Here is a tiny trained network, its code and every weight. The questions are about switching its units off for an input and a class, where a switched-off unit gives its printed mean instead of its output.

import numpy as np


def w(rows, s, z=0):
    codes = np.array(rows[::2]) - 128.0
    scale = np.full(codes.shape[1], s)
    scale[-1] = z or s
    return codes * scale


def f(y):
    return np.maximum(y, 0)


def log_softmax(a):
    a = a - a.max(-1, keepdims=True)
    return a - np.log(np.exp(a).sum(-1, keepdims=True))


def net(x, mask):
    res = np.array(x, float).reshape(1, 3) / 4 @ E
    y = f(res @ A[0][:, :-1].T + A[0][:, -1])
    res = res + np.where(mask, y, B[0][:, -1]) @ B[0][:, :-1]
    return log_softmax(res[-1] @ U[:, :-1].T + U[:, -1])


A, B = {}, {}
E = w([
[150,146,159,84,209,177,110,255],'x0',
[220,81,186,71,73,107,168,108],'x1',
[182,201,132,139,77,242,97,68],'x2',
],0.0098)
A[0] = w([
[122,88,83,107,131,95,159,150,43],'N1',
[144,163,83,116,105,169,116,95,57],'N2',
[143,113,130,98,165,160,156,158,68],'N3',
[95,119,91,128,94,107,156,78,100],'N4',
[160,142,126,126,138,130,128,180,101],'N5',
[144,133,151,154,116,136,131,203,55],'N6',
[190,177,134,130,120,225,88,97,63],'N7',
[5,196,38,174,152,150,91,159,73],'N8',
[188,118,151,84,108,122,179,110,101],'N9',
[187,75,197,86,117,136,217,126,45],'N10',
[126,103,136,113,152,38,126,166,76],'N11',
[120,137,170,87,139,128,100,164,124],'N12',
[128,126,142,167,107,85,133,93,68],'N13',
[135,131,107,144,118,126,166,125,254],'N14',
[118,139,181,94,176,187,135,209,101],'N15',
[148,93,163,83,114,127,174,123,138],'N16',
[92,46,105,119,152,112,168,159,108],'N17',
[131,114,99,182,87,88,125,88,92],'N18',
[81,86,121,114,149,31,132,155,61],'N19',
[103,84,130,163,137,132,201,56,76],'N20',
],0.013,0.0084)
B[0] = w([
[183,173,103,196,84,97,52,171,158],'N1',
[147,120,132,157,88,135,2,190,166],'N2',
[135,158,44,53,154,126,125,135,162],'N3',
[89,197,53,63,189,165,123,188,178],'N4',
[91,182,85,66,136,117,140,115,167],'N5',
[107,200,65,134,185,166,106,122,156],'N6',
[162,151,156,192,47,137,46,220,219],'N7',
[155,6,117,193,159,30,138,9,249],'N8',
[109,53,94,163,133,62,98,86,187],'N9',
[204,27,97,143,200,87,128,52,196],'N10',
[157,154,162,162,53,185,50,191,202],'N11',
[64,109,84,79,153,109,137,168,179],'N12',
[106,160,89,95,211,130,58,153,157],'N13',
[61,100,182,59,80,144,134,142,206],'N14',
[72,127,46,71,152,124,121,148,231],'N15',
[115,73,154,135,180,50,149,123,186],'N16',
[136,138,165,194,90,162,70,203,204],'N17',
[75,204,32,76,157,135,119,144,180],'N18',
[186,179,152,172,76,147,73,164,219],'N19',
[67,138,63,98,160,182,62,115,171],'N20',
],0.008,0.013)
U = w([
[77,191,24,26,169,124,81,145,95],'0',
[226,177,184,207,32,130,20,189,104],'1',
[190,2,121,184,178,48,104,46,96],'2',
[79,101,192,101,85,107,142,136,249],'3',
[157,177,209,163,90,171,251,115,111],'4',
[182,201,217,101,168,148,210,86,110],'5',
],0.0091,0.022)

Each question gives the input, the list of numbers given to net, and the class t.
The units are the neurons (one row each of A and B). Each row of codes is followed by its name. A weight is (code - 128) times the scale printed after its matrix; where a second scale follows, it is the last column's (A, B and U).
mask holds one flag per neuron, in row order. A switched-off neuron (its flag False) gives its mean, the last column of its row in B, instead of its output. The means were averaged over made-up inputs and are rounded, as every weight is.
A unit's drop is (log p(t) with every unit on - log p(t) with that unit switched off) / (log p(t) with every unit on - log p(t) with every unit switched off).
The circuit of an input: a set's keep is (log p(t) with only the set's units on - log p(t) with every unit switched off) / (log p(t) with every unit on - log p(t) with every unit switched off). Starting from the 12 units with the biggest drops (on a tie, the unit counted first), units are removed one at a time, each time the one whose removal leaves the highest keep (on an exact tie, the one counted first), for as long as the keep stays at least 0.8.
circuit, biggest first: the units of the circuit, biggest drop first
k most important neurons: the k neurons with the biggest drops, biggest first
drop of u: that unit's drop, to one decimal
input [5,4,-1], class 0: circuit, biggest first -> (N15)
input [0,-1,3], class 3: 4 most important neurons -> (N19, N11, N17, N1)
input [8,8,-6], class 0: 3 most important neurons -> (N8, N15, N3)
input [3,1,1], class 3: 4 most important neurons -> (N18, N4, N20, N13)
input [-2,-1,3], class 3: 4 most important neurons -> (N19, N11, N17, N1)
input [4,-6,-5], class 2: 2 most important neurons -> (N8, N7)
input [1,-1,2], class 3: 3 most important neurons -> (N19, N11, N17)
input [-5,-1,5], class 0: 3 most important neurons -> (N18, N19, N4)
input [-5,8,5], class 2: 2 most important neurons -> (N10, N9)
input [-3,-4,1], class 2: 2 most important neurons -> (N8, N15)
input [3,-4,-4], class 1: 4 most important neurons -> (N10, N19, N17, N11)
input [-3,5,1], class 2: 2 most important neurons -> (N10, N9)
input [-6,2,-6], class 0: drop of N11 -> -0.1
input [-1,-7,-8], class 1: circuit, biggest first -> (N19)
input [-8,8,-8], class 0: drop of N8 -> 0.4
input [-1,-8,0], class 2: drop of N8 -> 0.3
